Below are the code and all the weights of a small trained network. Each question names an input and a class and asks about switching units off, where a switched-off unit gives its printed mean instead of its output.

import numpy as np


def w(rows, s, z=0):
    codes = np.array(rows[::2]) - 128.0
    scale = np.full(codes.shape[1], s)
    scale[-1] = z or s
    return codes * scale


def norm(h):
    return h / np.sqrt((h * h).mean(-1, keepdims=True) + 1e-5)


def f(y):
    return y / 2 * (1 + np.tanh(0.7978845608 * (y + 0.044715 * y**3)))


def log_softmax(a):
    a = a - a.max(-1, keepdims=True)
    return a - np.log(np.exp(a).sum(-1, keepdims=True))


def net(x, mask):
    res = np.array(x, float).reshape(1, 6) / 4 @ E
    u = 0
    for l in range(4):
        y = f(norm(res) @ A[l][:, :-1].T + A[l][:, -1])
        res = res + np.where(mask[u : u + 4], y, B[l][:, -1]) @ B[l][:, :-1]
        u += 4
    return log_softmax(norm(res)[-1] @ U[:, :-1].T + U[:, -1])


A, B = {}, {}
E = w([
[153,36,181,87,223],'x0',
[173,149,123,126,155],'x1',
[148,150,182,248,140],'x2',
[188,172,21,135,186],'x3',
[196,135,167,81,104],'x4',
[89,253,123,49,136],'x5',
],0.0048)
A[0] = w([
[176,72,80,148,233,6],'0.n1',
[174,201,76,66,111,21],'0.n2',
[135,197,37,255,42,89],'0.n3',
[32,51,157,164,185,112],'0.n4',
],0.0055,0.0011)
B[0] = w([
[99,127,172,138,95,183],'0.n1',
[191,193,129,130,83,186],'0.n2',
[31,115,130,124,172,251],'0.n3',
[175,152,61,2,177,196],'0.n4',
],0.0082,0.0026)
A[1] = w([
[95,33,83,84,123,102],'1.n1',
[195,178,47,160,206,27],'1.n2',
[32,144,142,56,146,135],'1.n3',
[103,232,73,255,153,9],'1.n4',
],0.0051,0.0014)
B[1] = w([
[71,137,52,208,69,201],'1.n1',
[14,153,96,166,147,163],'1.n2',
[67,115,197,106,153,251],'1.n3',
[2,197,71,127,213,237],'1.n4',
],0.0059,0.0019)
A[2] = w([
[143,178,118,216,81,8],'2.n1',
[145,53,77,129,102,71],'2.n2',
[184,234,75,65,112,10],'2.n3',
[145,72,2,205,41,238],'2.n4',
],0.0059,0.0016)
B[2] = w([
[67,90,96,115,180,98],'2.n1',
[166,101,105,142,110,150],'2.n2',
[200,155,113,120,130,235],'2.n3',
[109,101,72,10,112,254],'2.n4',
],0.011,0.0014)
A[3] = w([
[213,21,214,175,180,44],'3.n1',
[100,160,223,154,25,216],'3.n2',
[193,88,151,143,160,246],'3.n3',
[83,168,135,2,131,127],'3.n4',
],0.0081,0.0012)
B[3] = w([
[143,116,71,249,104,211],'3.n1',
[122,78,204,76,1,171],'3.n2',
[136,133,69,196,71,166],'3.n3',
[193,110,206,194,163,253],'3.n4',
],0.0085,0.0049)
U = w([
[138,50,38,37,88,133],'0',
[65,220,52,144,188,132],'1',
[252,251,100,96,120,135],'2',
[18,164,161,131,84,1],'3',
[154,123,214,85,28,219],'4',
[178,89,82,240,96,202],'5',
[172,116,206,123,197,24],'6',
],0.015,0.002)

Each question gives the input, the list of numbers given to net, and the class t.
The units are the neurons (one row each of A and B). Each row of codes is followed by its name. A weight is (code - 128) times the scale printed after its matrix; where a second scale follows, it is the last column's (A, B and U).
mask holds one flag per neuron, layer by layer. A switched-off neuron (its flag False) gives its mean, the last column of its row in B, instead of its output. The means were averaged over made-up inputs and are rounded, as every weight is.
A unit's drop is (log p(t) with every unit on - log p(t) with that unit switched off) / (log p(t) with every unit on - log p(t) with every unit switched off).
The circuit of an input: a set's keep is (log p(t) with only the set's units on - log p(t) with every unit switched off) / (log p(t) with every unit on - log p(t) with every unit switched off). Starting from the 12 units with the biggest drops (on a tie, the unit counted first), units are removed one at a time, each time the one whose removal leaves the highest keep (on an exact tie, the one counted first), for as long as the keep stays at least 0.8.
units of the circuit, in order: the units of the circuit, biggest drop first
most important unit: the unit with the biggest drop
k most important neurons: the k neurons with the biggest drops, biggest first
k most important neurons of layer l: the k neurons of layer l with the biggest drops, biggest first
drop when u is switched off: that unit's drop, to one decimal
input [4,-4,0,-3,-5,-3], class 0: most important unit -> 1.n1
input [6,-7,-2,-6,0,-2], class 5: units of the circuit, in order -> (2.n4, 3.n1)
input [-2,-2,-6,-1,0,0], class 4: 2 most important neurons -> (0.n4, 3.n4)
input [4,-5,2,-3,-7,1], class 6: 2 most important neurons -> (0.n4, 3.n4)
input [1,6,8,8,5,4], class 1: units of the circuit, in order -> (1.n2, 1.n4)
input [-1,5,-7,-2,-3,1], class 2: 3 most important neurons of layer 0 -> (0.n3, 0.n2, 0.n1)
input [-3,1,3,-1,-8,-7], class 0: 2 most important neurons of layer 0 -> (0.n4, 0.n2)
input [-7,1,2,-1,6,-6], class 3: 2 most important neurons of layer 0 -> (0.n3, 0.n4)
input [-6,-1,6,2,6,0], class 1: 2 most important neurons -> (1.n4, 0.n1)
input [-1,-8,7,-6,-7,-5], class 0: 2 most important neurons -> (0.n4, 2.n4)
input [5,0,7,0,1,5], class 5: 3 most important neurons -> (0.n3, 3.n1, 1.n4)
input [-3,-6,3,-1,-6,-4], class 3: 2 most important neurons of layer 3 -> (3.n1, 3.n3)
input [-5,5,1,-3,6,-8], class 0: 3 most important neurons -> (2.n4, 1.n3, 3.n4)
input [-7,-5,4,-6,2,8], class 4: units of the circuit, in order -> (3.n2)
input [2,4,-4,-8,-6,1], class 6: 2 most important neurons -> (0.n4, 3.n4)
input [5,5,-4,6,-3,-4], class 0: 2 most important neurons -> (2.n4, 1.n1)
input [-2,-6,6,-7,-6,-5], class 0: 2 most important neurons -> (0.n4, 2.n4)
input [0,-7,-2,-1,-6,2], class 6: 2 most important neurons -> (3.n4, 0.n4)
input [1,-1,8,2,-7,-8], class 0: drop when 3.n4 is switched off -> 0.3
input [-4,1,-6,3,-8,-5], class 0: drop when 3.n1 is switched off -> 0.1
input [-4,8,-1,-7,-4,5], class 4: units of the circuit, in order -> (3.n2)
input [-4,-3,6,4,-7,-1], class 1: drop when 3.n2 is switched off -> 0.1
input [1,-4,3,-5,7,-3], class 5: drop when 0.n2 is switched off -> 0.1
